Here is a tiny trained network, its code and every weight. The questions are about switching its units off for an input and a target symbol, where a switched-off unit gives its printed mean instead of its output.

import numpy as np


def w(rows, s, z=0):
    codes = np.array(rows[::2]) - 128.0
    scale = np.full(codes.shape[1], s)
    scale[-1] = z or s
    return codes * scale


def f(y):
    return np.maximum(y, 0)


def softmax(a):
    e = np.exp(a - a.max(-1, keepdims=True))
    return e / e.sum(-1, keepdims=True)


def log_softmax(a):
    a = a - a.max(-1, keepdims=True)
    return a - np.log(np.exp(a).sum(-1, keepdims=True))


def net(x, mask):
    ids = ['ΓΞΠΦΨΩαηλμ'.index(c) for c in x.split()]
    T = len(ids)
    res = E[ids] + P[:T]
    u = 0
    for l in range(2):
        r = res
        for j in range(2):
            rows = slice(4 * j, 4 * j + 4)
            q, k, v = (r @ M[l][rows].T for M in (Q, K, V))
            z = softmax(np.where(np.tri(T) > 0, q @ k.T / 4**0.5, -1e9)) @ v
            o = O[l][rows]
            res = res + np.where(mask[u + j], z, o[:, -1]) @ o[:, :-1]
        u += 2
        y = f(res @ A[l][:, :-1].T + A[l][:, -1])
        res = res + np.where(mask[u : u + 16], y, B[l][:, -1]) @ B[l][:, :-1]
        u += 16
    return log_softmax(res[-1] @ U[:, :-1].T + U[:, -1])


Q, K, V, O, A, B = {}, {}, {}, {}, {}, {}
E = w([
[146,126,112,141,77,166,104],'Γ',
[157,65,141,85,167,109,103],'Ξ',
[146,129,167,119,52,172,80],'Π',
[135,172,151,248,85,243,216],'Φ',
[123,100,175,131,99,155,59],'Ψ',
[143,120,134,89,37,109,23],'Ω',
[161,98,141,46,76,147,44],'α',
[182,102,30,93,103,134,96],'η',
[143,114,66,137,79,56,30],'λ',
[97,158,64,241,135,117,115],'μ',
],0.015)
P = w([
[156,143,160,156,109,147,142],'0',
[90,152,175,107,155,82,203],'1',
[159,151,150,127,145,149,96],'2',
[161,81,152,166,111,122,172],'3',
[156,163,129,114,163,139,76],'4',
[41,122,134,103,113,102,171],'5',
[154,165,117,110,183,130,53],'6',
[135,60,119,166,76,130,168],'7',
[149,172,101,104,204,132,36],'8',
[2,96,120,119,99,106,165],'9',
[145,182,94,103,208,138,17],'10',
[102,74,79,160,42,133,145],'11',
],0.014)
Q[0] = w([
[103,134,149,152,131,143,103],'L0H0',
[144,187,109,137,159,168,64],'L0H0',
[63,18,155,92,72,131,150],'L0H0',
[131,95,142,176,144,129,142],'L0H0',
[185,227,98,106,158,81,143],'L0H1',
[129,88,159,126,150,56,213],'L0H1',
[6,135,98,78,104,181,140],'L0H1',
[120,181,200,88,200,74,163],'L0H1',
],0.018)
K[0] = w([
[132,135,109,104,144,157,116],'L0H0',
[109,174,69,122,201,153,48],'L0H0',
[59,16,84,128,53,152,157],'L0H0',
[155,167,161,121,109,144,150],'L0H0',
[153,169,146,166,195,171,74],'L0H1',
[163,207,207,125,112,88,185],'L0H1',
[188,36,175,174,95,118,143],'L0H1',
[248,204,157,125,134,111,103],'L0H1',
],0.017)
V[0] = w([
[120,81,231,79,170,203,102],'L0H0',
[137,146,131,108,104,126,133],'L0H0',
[151,145,91,83,94,149,152],'L0H0',
[150,180,54,91,55,93,170],'L0H0',
[131,51,206,140,139,131,156],'L0H1',
[189,190,81,74,67,127,148],'L0H1',
[176,159,49,79,3,92,188],'L0H1',
[76,97,177,155,147,164,75],'L0H1',
],0.0053)
O[0] = w([
[138,216,1,49,62,72,155,95],'L0H0',
[108,157,92,116,121,130,133,151],'L0H0',
[93,120,109,130,140,133,84,147],'L0H0',
[64,105,143,165,169,168,79,164],'L0H0',
[160,205,35,45,58,95,136,41],'L0H1',
[91,122,114,138,114,165,51,186],'L0H1',
[104,75,91,126,154,203,2,249],'L0H1',
[110,157,98,101,118,74,167,161],'L0H1',
],0.0048,0.0021)
A[0] = w([
[176,167,132,89,198,104,76,4],'L0N0',
[108,102,113,56,151,218,220,154],'L0N1',
[61,219,143,109,206,139,148,46],'L0N2',
[127,102,114,44,143,184,159,230],'L0N3',
[144,43,126,69,213,80,157,32],'L0N4',
[157,45,126,42,112,108,97,146],'L0N5',
[129,239,149,130,172,147,64,38],'L0N6',
[115,157,127,148,172,197,178,73],'L0N7',
[143,138,116,116,86,80,160,120],'L0N8',
[102,1,93,131,87,94,191,225],'L0N9',
[118,151,109,184,130,114,147,82],'L0N10',
[183,230,162,139,153,146,93,105],'L0N11',
[99,147,149,201,116,88,158,51],'L0N12',
[84,32,140,124,75,132,138,80],'L0N13',
[103,151,187,146,112,52,120,159],'L0N14',
[205,162,143,126,136,104,166,94],'L0N15',
],0.0077,0.004)
B[0] = w([
[164,107,117,115,75,156,130,174],'L0N0',
[92,131,175,130,197,119,139,150],'L0N1',
[142,76,106,121,126,127,146,135],'L0N2',
[67,138,152,171,179,143,121,188],'L0N3',
[119,123,79,122,32,184,24,137],'L0N4',
[144,208,147,186,146,158,163,253],'L0N5',
[190,158,83,106,131,99,146,188],'L0N6',
[150,137,155,47,109,89,33,151],'L0N7',
[108,147,143,121,162,121,179,145],'L0N8',
[104,248,127,162,116,144,154,237],'L0N9',
[135,120,77,124,146,152,116,147],'L0N10',
[106,53,69,91,151,122,111,192],'L0N11',
[102,128,91,135,168,183,140,148],'L0N12',
[131,183,172,120,96,98,137,196],'L0N13',
[102,139,165,136,171,106,142,164],'L0N14',
[97,112,126,133,167,124,179,134],'L0N15',
],0.011,0.006)
Q[1] = w([
[111,94,137,132,106,105,160],'L1H0',
[147,115,119,141,110,125,140],'L1H0',
[127,173,97,92,137,147,99],'L1H0',
[164,163,126,129,141,138,142],'L1H0',
[4,142,143,87,122,122,79],'L1H1',
[125,141,78,62,93,112,131],'L1H1',
[117,137,116,67,198,132,141],'L1H1',
[134,146,99,156,51,158,203],'L1H1',
],0.024)
K[1] = w([
[180,118,120,68,160,122,137],'L1H0',
[120,139,121,103,151,120,105],'L1H0',
[81,181,117,150,68,152,144],'L1H0',
[91,106,137,124,94,115,162],'L1H0',
[210,188,122,212,66,185,164],'L1H1',
[164,179,145,62,105,187,145],'L1H1',
[231,96,130,103,97,141,128],'L1H1',
[2,146,148,91,42,152,142],'L1H1',
],0.019)
V[1] = w([
[169,161,141,64,165,179,128],'L1H0',
[116,134,81,97,142,181,133],'L1H0',
[123,102,63,175,174,118,134],'L1H0',
[82,96,162,142,79,204,175],'L1H0',
[114,124,174,63,151,249,180],'L1H1',
[129,29,132,107,87,104,169],'L1H1',
[95,137,59,207,230,123,126],'L1H1',
[129,172,198,64,165,66,67],'L1H1',
],0.013)
O[1] = w([
[149,162,49,109,199,126,115,101],'L1H0',
[168,154,122,104,133,85,117,112],'L1H0',
[183,135,201,81,138,178,156,90],'L1H0',
[179,114,94,187,115,66,163,171],'L1H0',
[173,148,55,103,156,26,87,96],'L1H1',
[132,165,94,196,19,155,172,5],'L1H1',
[171,150,210,49,139,158,153,178],'L1H1',
[2,112,130,125,156,105,115,150],'L1H1',
],0.0094,0.017)
A[1] = w([
[188,181,67,159,105,99,118,237],'L1N0',
[101,164,177,117,121,80,238,126],'L1N1',
[81,136,182,70,101,129,212,1],'L1N2',
[165,165,229,94,151,105,176,127],'L1N3',
[125,71,102,170,151,180,47,70],'L1N4',
[219,99,21,166,70,165,60,31],'L1N5',
[89,137,131,137,185,129,213,128],'L1N6',
[93,177,56,189,113,100,192,102],'L1N7',
[146,121,169,232,130,98,153,205],'L1N8',
[254,122,153,127,140,139,69,53],'L1N9',
[228,134,44,139,129,93,56,36],'L1N10',
[136,48,63,168,59,152,79,72],'L1N11',
[80,130,101,121,149,40,194,159],'L1N12',
[132,149,77,107,173,55,182,97],'L1N13',
[136,82,5,120,122,41,151,194],'L1N14',
[118,200,140,68,144,92,118,204],'L1N15',
],0.0094,0.0045)
B[1] = w([
[170,162,190,103,163,168,113,176],'L1N0',
[125,162,134,152,44,198,139,171],'L1N1',
[138,175,94,204,142,123,141,179],'L1N2',
[137,90,90,53,142,38,100,247],'L1N3',
[201,171,94,118,78,175,142,184],'L1N4',
[127,11,164,181,74,129,162,147],'L1N5',
[106,128,149,131,62,100,79,171],'L1N6',
[72,110,157,57,194,159,178,167],'L1N7',
[144,139,108,77,132,195,115,164],'L1N8',
[50,141,149,181,148,185,151,203],'L1N9',
[99,110,5,62,110,111,98,187],'L1N10',
[59,184,200,91,76,115,106,140],'L1N11',
[157,69,50,118,138,205,130,197],'L1N12',
[157,96,141,195,51,90,99,192],'L1N13',
[143,215,173,186,184,51,191,209],'L1N14',
[140,98,137,164,95,160,161,222],'L1N15',
],0.017,0.015)
U = w([
[161,115,149,124,70,156,172,37],'Γ',
[180,99,135,101,64,126,107,54],'Ξ',
[163,149,140,76,57,109,173,70],'Π',
[161,113,160,185,117,119,103,145],'Φ',
[166,173,151,136,134,135,144,126],'Ψ',
[119,198,148,142,87,111,67,182],'Ω',
[184,169,96,105,99,105,84,97],'α',
[119,129,81,104,101,150,97,25],'η',
[254,146,191,110,111,177,66,252],'λ',
[149,107,169,101,128,97,86,211],'μ',
],0.0062,0.0033)

Each question gives the input, a string of symbols that net reads in full, and the target symbol t.
The units are the heads (4 rows each of Q, K, V and O) and the neurons (one row each of A and B). Each row of codes is followed by its name. A weight is (code - 128) times the scale printed after its matrix; where a second scale follows, it is the last column's (O, A, B and U).
mask holds one flag per unit, layer by layer, with each layer's heads first. A switched-off unit (its flag False) gives its mean, the last column of its rows in O or B, instead of its output. The means were averaged over made-up inputs and are rounded, as every weight is.
A unit's drop is (log p(t) with every unit on - log p(t) with that unit switched off) / (log p(t) with every unit on - log p(t) with every unit switched off).
The circuit of an input: a set's keep is (log p(t) with only the set's units on - log p(t) with every unit switched off) / (log p(t) with every unit on - log p(t) with every unit switched off). Starting from the 12 units with the biggest drops (on a tie, the unit counted first), units are removed one at a time, each time the one whose removal leaves the highest keep (on an exact tie, the one counted first), for as long as the keep stays at least 0.8.
circuit, biggest first: the units of the circuit, biggest drop first
unit that matters most: the unit with the biggest drop
top k neurons: the k neurons with the biggest drops, biggest first
k most important neurons of layer l: the k neurons of layer l with the biggest drops, biggest first
heads that matter: for each layer, one digit per head in row order, 1 if its drop is at least 0.15 and else 0, layers parted by /
input α μ Ω λ λ α α Ω η Φ Π Ψ, target α: circuit, biggest first	L1H1; L1N10
input α Φ Π α λ Γ Ω Π α μ Π, target μ: circuit, biggest first	L1H0; L1N4; L1N3
input Π λ μ α Ψ Φ, target Φ: top 2 neurons	L0N7; L0N5
input Ψ Ψ μ Φ λ Ω η Π λ α, target Ψ: 3 most important neurons of layer 1	L1N14; L1N7; L1N3
input η Ω Γ λ μ Φ α Φ, target α: circuit, biggest first	L1N10; L1H1; L0N9
input η λ μ λ Π η λ λ Φ λ, target Ω: top 4 neurons	L0N13; L0N9; L1N2; L1N12
input Φ Φ λ, target λ: 2 most important neurons of layer 0	L0N9; L0N7
input μ η α, target μ: heads that matter	00 / 01
input Φ λ Π Π α λ, target Ψ: unit that matters most	L1H1
input α Φ λ μ λ η α λ, target μ: heads that matter	01 / 01
input Π Π α, target α: circuit, biggest first	L1H1; L1N10; L1N14
input Π Ψ Φ Ξ Ξ Γ λ μ, target λ: circuit, biggest first	L1N0; L1H1
input α Γ Γ λ Π Ξ Ξ η λ α Φ, target λ: circuit, biggest first	L1H1; L1N10; L0N7
input Π λ α λ Φ, target λ: circuit, biggest first	L1H0; L0N9; L0N7
input Φ Φ μ η λ λ, target μ: 3 most important neurons of layer 1	L1N3; L1N4; L1N12
input Ξ α Ξ, target α: unit that matters most	L1H1
input μ Π α α Π Ξ Π μ Φ, target μ: 2 most important neurons of layer 0	L0N7; L0N5
input Ξ α Ψ Φ η Γ λ Π α Ψ, target Ψ: 3 most important neurons of layer 0	L0N7; L0N13; L0N9
input Π η μ μ λ Γ λ Γ η Ψ Π, target η: circuit, biggest first	L0N11; L1N14; L1N0
input λ Ξ α Ψ Π α Φ, target α: heads that matter	00 / 10
input λ η λ Π α α, target Ψ: top 4 neurons	L1N14; L1N7; L1N3; L1N0
input α Φ Γ λ α Ψ Φ Π Ψ η α, target η: unit that matters most	L0N0
input Φ α Π Ω Ω α λ Ψ Γ Ψ, target Γ: 2 most important neurons of layer 0	L0N9; L0N13
input Ψ α λ λ λ Π Ξ, target λ: circuit, biggest first	L1N4; L0N4; L1N10
input μ Π Ψ Ω, target Ψ: 3 most important neurons of layer 1	L1N14; L1N7; L1N3
input λ λ α Ω, target Ω: 2 most important neurons of layer 1	L1N2; L1N12
input λ λ Ξ η Π α λ μ Γ, target μ: circuit, biggest first	L1H0; L1N3; L1N4
input Ψ η Φ μ α, target μ: unit that matters most	L1H0
